Below are the code and all the weights of a small trained network. Each question names an input and a class and asks about switching units off, where a switched-off unit gives its printed mean instead of its output.

import numpy as np


def w(rows, s, z=0):
    codes = np.array(rows[::2]) - 128.0
    scale = np.full(codes.shape[1], s)
    scale[-1] = z or s
    return codes * scale


def f(y):
    return np.maximum(y, 0)


def log_softmax(a):
    a = a - a.max(-1, keepdims=True)
    return a - np.log(np.exp(a).sum(-1, keepdims=True))


def net(x, mask):
    res = np.array(x, float).reshape(1, 8) / 4 @ E
    y = f(res @ A[0][:, :-1].T + A[0][:, -1])
    res = res + np.where(mask, y, B[0][:, -1]) @ B[0][:, :-1]
    return log_softmax(res[-1] @ U[:, :-1].T + U[:, -1])


A, B = {}, {}
E = w([
[127,128,128,129,128,128,129],'x0',
[7,59,121,84,152,166,97],'x1',
[131,118,148,93,2,126,50],'x2',
[128,128,127,128,129,128,129],'x3',
[95,217,130,198,109,228,116],'x4',
[129,127,128,128,129,127,128],'x5',
[50,201,141,153,102,36,149],'x6',
[129,128,129,129,128,127,128],'x7',
],0.0059)
A[0] = w([
[100,219,127,154,110,227,133,57],'n1',
[178,90,128,124,140,186,115,4],'n2',
[120,144,123,144,230,120,165,24],'n3',
[79,176,129,139,119,74,135,65],'n4',
[143,94,127,108,130,75,135,75],'n5',
[184,87,126,126,139,197,119,17],'n6',
[153,76,127,100,137,53,137,65],'n7',
[223,180,129,152,113,99,140,104],'n8',
[144,97,121,110,135,83,135,79],'n9',
[105,150,128,135,124,98,128,86],'n10',
[129,135,124,139,190,128,152,44],'n11',
[130,114,131,109,6,123,89,8],'n12',
[168,151,127,138,123,116,130,110],'n13',
[124,135,128,132,161,123,137,70],'n14',
[188,161,131,142,119,113,132,95],'n15',
[16,70,125,118,140,160,116,58],'n16',
[74,176,129,142,116,58,133,67],'n17',
],0.018,0.0017)
B[0] = w([
[141,80,130,214,153,113,43,255],'n1',
[174,84,128,103,126,126,180,198],'n2',
[144,229,130,150,100,129,151,218],'n3',
[174,77,126,97,130,133,171,198],'n4',
[134,107,129,172,141,128,86,183],'n5',
[182,79,128,100,127,122,187,209],'n6',
[133,93,129,193,146,128,65,210],'n7',
[37,122,128,63,125,131,109,229],'n8',
[129,107,129,168,140,133,90,177],'n9',
[151,103,129,114,129,129,150,162],'n10',
[140,190,130,144,110,127,136,182],'n11',
[149,252,127,165,119,129,169,235],'n12',
[91,126,127,101,127,131,121,169],'n13',
[132,158,129,134,122,128,139,153],'n14',
[74,126,126,86,127,133,118,189],'n15',
[30,124,128,50,123,127,105,234],'n16',
[185,73,126,96,131,139,177,208],'n17',
],0.03,0.0097)
U = w([
[19,125,126,53,124,133,105,215],'0',
[149,86,131,219,173,113,50,65],'1',
[211,63,122,86,132,134,214,2],'2',
[146,254,130,162,92,127,161,216],'3',
],0.0082,0.00035)

Each question gives the input, the list of numbers given to net, and the class t.
The units are the neurons (one row each of A and B). Each row of codes is followed by its name. A weight is (code - 128) times the scale printed after its matrix; where a second scale follows, it is the last column's (A, B and U).
mask holds one flag per neuron, in row order. A switched-off neuron (its flag False) gives its mean, the last column of its row in B, instead of its output. The means were averaged over made-up inputs and are rounded, as every weight is.
A unit's drop is (log p(t) with every unit on - log p(t) with that unit switched off) / (log p(t) with every unit on - log p(t) with every unit switched off).
The circuit of an input: a set's keep is (log p(t) with only the set's units on - log p(t) with every unit switched off) / (log p(t) with every unit on - log p(t) with every unit switched off). Starting from the 12 units with the biggest drops (on a tie, the unit counted first), units are removed one at a time, each time the one whose removal leaves the highest keep (on an exact tie, the one counted first), for as long as the keep stays at least 0.8.
circuit, biggest first: the units of the circuit, biggest drop first
k most important neurons: the k neurons with the biggest drops, biggest first
drop when u is switched off: that unit's drop, to one decimal
input [-3,-6,-3,-7,-8,-8,-3,2], class 1: circuit, biggest first : [n7]
input [0,4,-7,-2,5,3,7,6], class 2: 3 most important neurons : [n17 n4 n12]
input [8,2,4,5,-2,-2,-5,-5], class 2: 2 most important neurons : [n3 n6]
input [-3,-8,-7,6,-2,-7,-3,-2], class 0: 2 most important neurons : [n8 n12]
input [-8,5,-6,-4,-7,4,-2,-1], class 1: 2 most important neurons : [n7 n12]
input [7,1,0,-4,-6,5,6,5], class 1: 3 most important neurons : [n7 n5 n6]
input [-3,-5,-8,8,-8,-5,-8,0], class 1: 3 most important neurons : [n7 n12 n9]
input [1,4,0,-6,1,-2,-6,6], class 2: 3 most important neurons : [n6 n8 n2]
input [8,-8,7,8,3,-5,-5,-3], class 0: 3 most important neurons : [n8 n15 n3]
input [-5,-7,-8,6,-7,5,3,-7], class 3: 3 most important neurons : [n3 n1 n16]
input [-4,3,8,-3,-6,4,-8,-8], class 2: 3 most important neurons : [n6 n2 n1]
input [-7,-4,-8,1,-5,2,-7,3], class 3: drop when n4 is switched off : 0.3
input [2,1,1,-3,0,1,-3,-4], class 2: drop when n16 is switched off : 0.1
input [-5,-8,4,-5,-2,0,-7,-3], class 0: circuit, biggest first : [n8]
input [4,-8,8,-7,6,-3,6,3], class 0: drop when n8 is switched off : 4.3
